Here is a tiny trained network, its code and every weight. The questions are about switching its units off for an input and a class, where a switched-off unit gives its printed mean instead of its output.

import numpy as np


def w(rows, s, z=0):
    codes = np.array(rows[::2]) - 128.0
    scale = np.full(codes.shape[1], s)
    scale[-1] = z or s
    return codes * scale


def f(y):
    return np.maximum(y, 0)


def log_softmax(a):
    a = a - a.max(-1, keepdims=True)
    return a - np.log(np.exp(a).sum(-1, keepdims=True))


def net(x, mask):
    res = np.array(x, float).reshape(1, 4) / 4 @ E
    y = f(res @ A[0][:, :-1].T + A[0][:, -1])
    res = res + np.where(mask, y, B[0][:, -1]) @ B[0][:, :-1]
    return log_softmax(res[-1] @ U[:, :-1].T + U[:, -1])


A, B = {}, {}
E = w([
[91,175,127,86,120,44,192,169,116,122],'x0',
[167,154,213,153,156,198,130,189,112,195],'x1',
[131,72,121,106,60,166,122,163,133,39],'x2',
[95,105,113,129,145,135,114,111,7,150],'x3',
],0.016)
A[0] = w([
[132,107,114,126,129,133,115,58,57,135,68],'neuron 0',
[128,134,84,128,142,95,112,38,148,137,37],'neuron 1',
[149,146,157,126,133,126,122,121,180,134,41],'neuron 2',
[128,170,117,144,168,84,125,24,157,201,47],'neuron 3',
[120,97,75,120,108,120,100,66,147,79,23],'neuron 4',
[152,129,115,130,122,116,132,87,250,123,37],'neuron 5',
[155,96,104,155,136,184,55,25,157,136,2],'neuron 6',
[101,145,81,121,132,75,152,84,157,117,53],'neuron 7',
],0.014,0.0064)
B[0] = w([
[32,147,109,156,129,149,103,113,72,133,210],'neuron 0',
[171,110,140,149,187,159,131,156,99,183,209],'neuron 1',
[77,122,149,149,129,126,115,115,55,159,173],'neuron 2',
[132,77,127,113,43,159,116,148,170,41,254],'neuron 3',
[167,119,183,146,122,171,120,155,144,155,238],'neuron 4',
[47,119,77,139,146,143,104,99,11,140,237],'neuron 5',
[108,189,158,85,97,40,191,167,168,118,253],'neuron 6',
[140,174,195,129,120,129,136,141,165,155,221],'neuron 7',
],0.012,0.015)
U = w([
[154,121,203,177,129,186,115,182,147,201,104],'0',
[89,163,126,102,107,10,194,168,144,119,134],'1',
[74,115,86,157,127,122,93,121,80,129,104],'2',
[136,61,112,133,65,173,95,164,161,31,178],'3',
[125,119,112,151,122,130,106,126,155,119,248],'4',
[145,102,81,127,178,94,117,116,168,135,91],'5',
[183,111,69,134,137,96,127,117,149,119,86],'6',
],0.014,0.011)

Each question gives the input, the list of numbers given to net, and the class t.
The units are the neurons (one row each of A and B). Each row of codes is followed by its name. A weight is (code - 128) times the scale printed after its matrix; where a second scale follows, it is the last column's (A, B and U).
mask holds one flag per neuron, in row order. A switched-off neuron (its flag False) gives its mean, the last column of its row in B, instead of its output. The means were averaged over made-up inputs and are rounded, as every weight is.
A unit's drop is (log p(t) with every unit on - log p(t) with that unit switched off) / (log p(t) with every unit on - log p(t) with every unit switched off).
The circuit of an input: a set's keep is (log p(t) with only the set's units on - log p(t) with every unit switched off) / (log p(t) with every unit on - log p(t) with every unit switched off). Starting from all 8 units, units are removed one at a time, each time the one whose removal leaves the highest keep (on an exact tie, the one counted first), for as long as the keep stays at least 0.8.
units of the circuit, in order: the units of the circuit, biggest drop first
unit that matters most: the unit with the biggest drop
k most important neurons: the k neurons with the biggest drops, biggest first
drop when u is switched off: that unit's drop, to one decimal
input [5,3,-6,3], class 3: unit that matters most : neuron 3
input [7,3,6,8], class 2: 2 most important neurons : (neuron 6; neuron 3)
input [3,-1,7,-8], class 2: 2 most important neurons : (neuron 5; neuron 3)
input [-4,-5,3,0], class 0: units of the circuit, in order : (neuron 4; neuron 3)
input [5,-8,-6,8], class 0: units of the circuit, in order : (neuron 7; neuron 1)
input [-5,-7,-1,-2], class 0: 2 most important neurons : (neuron 4; neuron 1)
input [-7,-4,5,3], class 1: 2 most important neurons : (neuron 6; neuron 3)
input [-3,-5,4,4], class 0: 3 most important neurons : (neuron 4; neuron 3; neuron 5)
input [-8,7,-5,7], class 1: units of the circuit, in order : (neuron 6; neuron 4)
input [-6,5,-4,-8], class 2: 2 most important neurons : (neuron 5; neuron 2)
input [-7,-6,-8,-1], class 3: 2 most important neurons : (neuron 3; neuron 4)
input [-4,-4,-3,-2], class 0: 2 most important neurons : (neuron 1; neuron 4)
input [4,-8,-8,-6], class 0: 2 most important neurons : (neuron 7; neuron 1)
input [-5,2,-5,8], class 2: units of the circuit, in order : (neuron 0)
input [-1,-1,-8,5], class 3: 2 most important neurons : (neuron 3; neuron 5)
input [-4,6,3,-7], class 2: 3 most important neurons : (neuron 5; neuron 4; neuron 7)
input [-8,-6,8,6], class 1: 2 most important neurons : (neuron 6; neuron 3)
input [-6,-2,-6,3], class 1: drop when neuron 4 is switched off : 0.1
input [-6,-3,-5,-3], class 1: drop when neuron 6 is switched off : 2.7
input [7,-4,3,8], class 2: drop when neuron 6 is switched off : 2.8
input [-5,2,-8,-3], class 3: units of the circuit, in order : (neuron 3)
